Here is a tiny trained network, its code and every weight. The questions are about switching its units off for an input and a target symbol, where a switched-off unit gives its printed mean instead of its output.

import numpy as np


def w(rows, s, z=0):
    codes = np.array(rows[::2]) - 128.0
    scale = np.full(codes.shape[1], s)
    scale[-1] = z or s
    return codes * scale


def norm(h):
    return h / np.sqrt((h * h).mean(-1, keepdims=True) + 1e-5)


def f(y):
    return np.maximum(y, 0)


def softmax(a):
    e = np.exp(a - a.max(-1, keepdims=True))
    return e / e.sum(-1, keepdims=True)


def log_softmax(a):
    a = a - a.max(-1, keepdims=True)
    return a - np.log(np.exp(a).sum(-1, keepdims=True))


def net(x, mask):
    ids = ['ΠΣΩαδτφψ'.index(c) for c in x.split()]
    T = len(ids)
    res = E[ids] + P[:T]
    r = norm(res)
    for j in range(2):
        rows = slice(2 * j, 2 * j + 2)
        q, k, v = (r @ M[0][rows].T for M in (Q, K, V))
        z = softmax(np.where(np.tri(T) > 0, q @ k.T / 2**0.5, -1e9)) @ v
        o = O[0][rows]
        res = res + np.where(mask[j], z, o[:, -1]) @ o[:, :-1]
    y = f(norm(res) @ A[0][:, :-1].T + A[0][:, -1])
    res = res + np.where(mask[2:26], y, B[0][:, -1]) @ B[0][:, :-1]
    return log_softmax(norm(res)[-1] @ U[:, :-1].T + U[:, -1])


Q, K, V, O, A, B = {}, {}, {}, {}, {}, {}
E = w([
[43,155,168,113],'Π',
[184,71,180,182],'Σ',
[27,186,120,155],'Ω',
[219,244,124,166],'α',
[198,18,190,49],'δ',
[211,53,147,64],'τ',
[43,125,212,150],'φ',
[60,188,137,107],'ψ',
],0.011)
P = w([
[155,91,29,86],'0',
[157,72,231,136],'1',
[114,107,249,133],'2',
[152,88,252,114],'3',
[153,99,253,109],'4',
[155,120,252,111],'5',
[162,126,245,104],'6',
[175,147,233,102],'7',
[172,142,232,103],'8',
[150,143,215,108],'9',
],0.0057)
Q[0] = w([
[184,97,121,128],'h1',
[217,118,95,190],'h1',
[115,172,92,130],'h2',
[2,179,167,115],'h2',
],0.015)
K[0] = w([
[139,110,229,149],'h1',
[140,169,247,125],'h1',
[170,124,99,197],'h2',
[78,28,30,128],'h2',
],0.011)
V[0] = w([
[122,197,161,38],'h1',
[32,45,211,157],'h1',
[165,69,153,254],'h2',
[82,81,226,182],'h2',
],0.0099)
O[0] = w([
[198,125,101,95,149],'h1',
[44,160,79,70,254],'h1',
[145,126,19,253,101],'h2',
[137,80,27,126,227],'h2',
],0.012,0.0085)
A[0] = w([
[231,151,198,180,164],'n1',
[146,85,157,174,6],'n2',
[225,153,147,113,82],'n3',
[53,102,139,130,92],'n4',
[190,153,136,172,31],'n5',
[160,47,146,120,54],'n6',
[69,168,120,67,50],'n7',
[214,158,101,205,107],'n8',
[154,205,122,131,3],'n9',
[47,233,213,133,124],'n10',
[99,100,35,148,229],'n11',
[151,161,161,110,25],'n12',
[213,177,135,183,11],'n13',
[207,221,91,137,94],'n14',
[205,40,21,165,116],'n15',
[229,244,75,130,74],'n16',
[208,149,114,193,64],'n17',
[49,81,172,93,153],'n18',
[60,88,154,94,124],'n19',
[81,168,111,202,62],'n20',
[185,177,68,133,48],'n21',
[218,24,136,133,81],'n22',
[151,52,111,116,107],'n23',
[221,71,69,140,215],'n24',
],0.011,0.0052)
B[0] = w([
[173,23,108,156,155],'n1',
[179,188,35,45,131],'n2',
[195,87,136,46,138],'n3',
[115,151,53,111,178],'n4',
[186,149,97,36,132],'n5',
[36,158,127,142,141],'n6',
[40,50,142,169,197],'n7',
[38,112,27,139,144],'n8',
[234,214,77,32,131],'n9',
[225,156,120,152,215],'n10',
[229,77,144,126,255],'n11',
[180,96,84,171,133],'n12',
[120,125,65,69,134],'n13',
[44,225,15,60,137],'n14',
[248,175,166,58,185],'n15',
[55,221,13,75,140],'n16',
[89,77,1,103,138],'n17',
[103,175,75,191,246],'n18',
[59,160,74,154,221],'n19',
[176,72,140,123,141],'n20',
[57,160,8,149,134],'n21',
[64,161,187,121,153],'n22',
[120,166,135,114,158],'n23',
[116,235,93,37,183],'n24',
],0.0092,0.0087)
U = w([
[61,160,177,21,255],'Π',
[201,16,31,199,13],'Σ',
[104,181,185,125,43],'Ω',
[244,40,66,4,35],'α',
[138,214,86,192,86],'δ',
[228,104,171,166,121],'τ',
[2,37,22,96,102],'φ',
[218,92,217,16,114],'ψ',
],0.011,0.0025)

Each question gives the input, a string of symbols that net reads in full, and the target symbol t.
The units are the heads (2 rows each of Q, K, V and O) and the neurons (one row each of A and B). Each row of codes is followed by its name. A weight is (code - 128) times the scale printed after its matrix; where a second scale follows, it is the last column's (O, A, B and U).
mask holds one flag per unit, heads first, then neurons. A switched-off unit (its flag False) gives its mean, the last column of its rows in O or B, instead of its output. The means were averaged over made-up inputs and are rounded, as every weight is.
A unit's drop is (log p(t) with every unit on - log p(t) with that unit switched off) / (log p(t) with every unit on - log p(t) with every unit switched off).
The circuit of an input: a set's keep is (log p(t) with only the set's units on - log p(t) with every unit switched off) / (log p(t) with every unit on - log p(t) with every unit switched off). Starting from the 12 units with the biggest drops (on a tie, the unit counted first), units are removed one at a time, each time the one whose removal leaves the highest keep (on an exact tie, the one counted first), for as long as the keep stays at least 0.8.
units of the circuit, in order: the units of the circuit, biggest drop first
most important unit: the unit with the biggest drop
k most important neurons: the k neurons with the biggest drops, biggest first
which heads matter: for each layer, one digit per head in row order, 1 if its drop is at least 0.15 and else 0, layers parted by /
drop when u is switched off: that unit's drop, to one decimal
input φ Π Π δ Π φ φ ψ ψ τ, target φ: units of the circuit, in order => (h2, n15, n11)
input τ ψ φ Π δ ψ φ Π Ω φ, target τ: which heads matter => 11
input φ δ δ ψ δ, target φ: most important unit => n15
input ψ φ Π Σ Π Π φ τ ψ, target ψ: units of the circuit, in order => (h2, h1)
input Σ Π ψ, target Σ: units of the circuit, in order => (h2, n11)
input α φ Σ Π φ φ Ω, target α: which heads matter => 00
input ψ α Ω φ φ Π, target ψ: which heads matter => 10
input δ Π φ δ α δ ψ φ Ω ψ, target δ: which heads matter => 11
input φ φ Π ψ τ, target φ: units of the circuit, in order => (h1, n10)
input δ Σ Π φ ψ Ω Π Π, target δ: 2 most important neurons => (n10, n11)
input δ Π Π ψ τ Ω φ φ ψ, target δ: 3 most important neurons => (n10, n11, n15)
input α φ Ω, target α: which heads matter => 10
input δ φ δ δ Ω φ Ω, target δ: which heads matter => 11
input α Σ Π, target α: most important unit => n15
input δ Σ τ, target ψ: which heads matter => 01
input Ω φ α φ Π, target Ω: 2 most important neurons => (n11, n10)
input Π φ ψ, target Π: drop when h2 is switched off => 2.5
input δ Π ψ φ φ α Π Σ δ, target Π: drop when n24 is switched off => 0.2
input φ Ω Π φ φ δ τ δ δ α, target φ: drop when n16 is switched off => 0.1
input α Σ φ δ δ Π Σ φ, target α: most important unit => h1
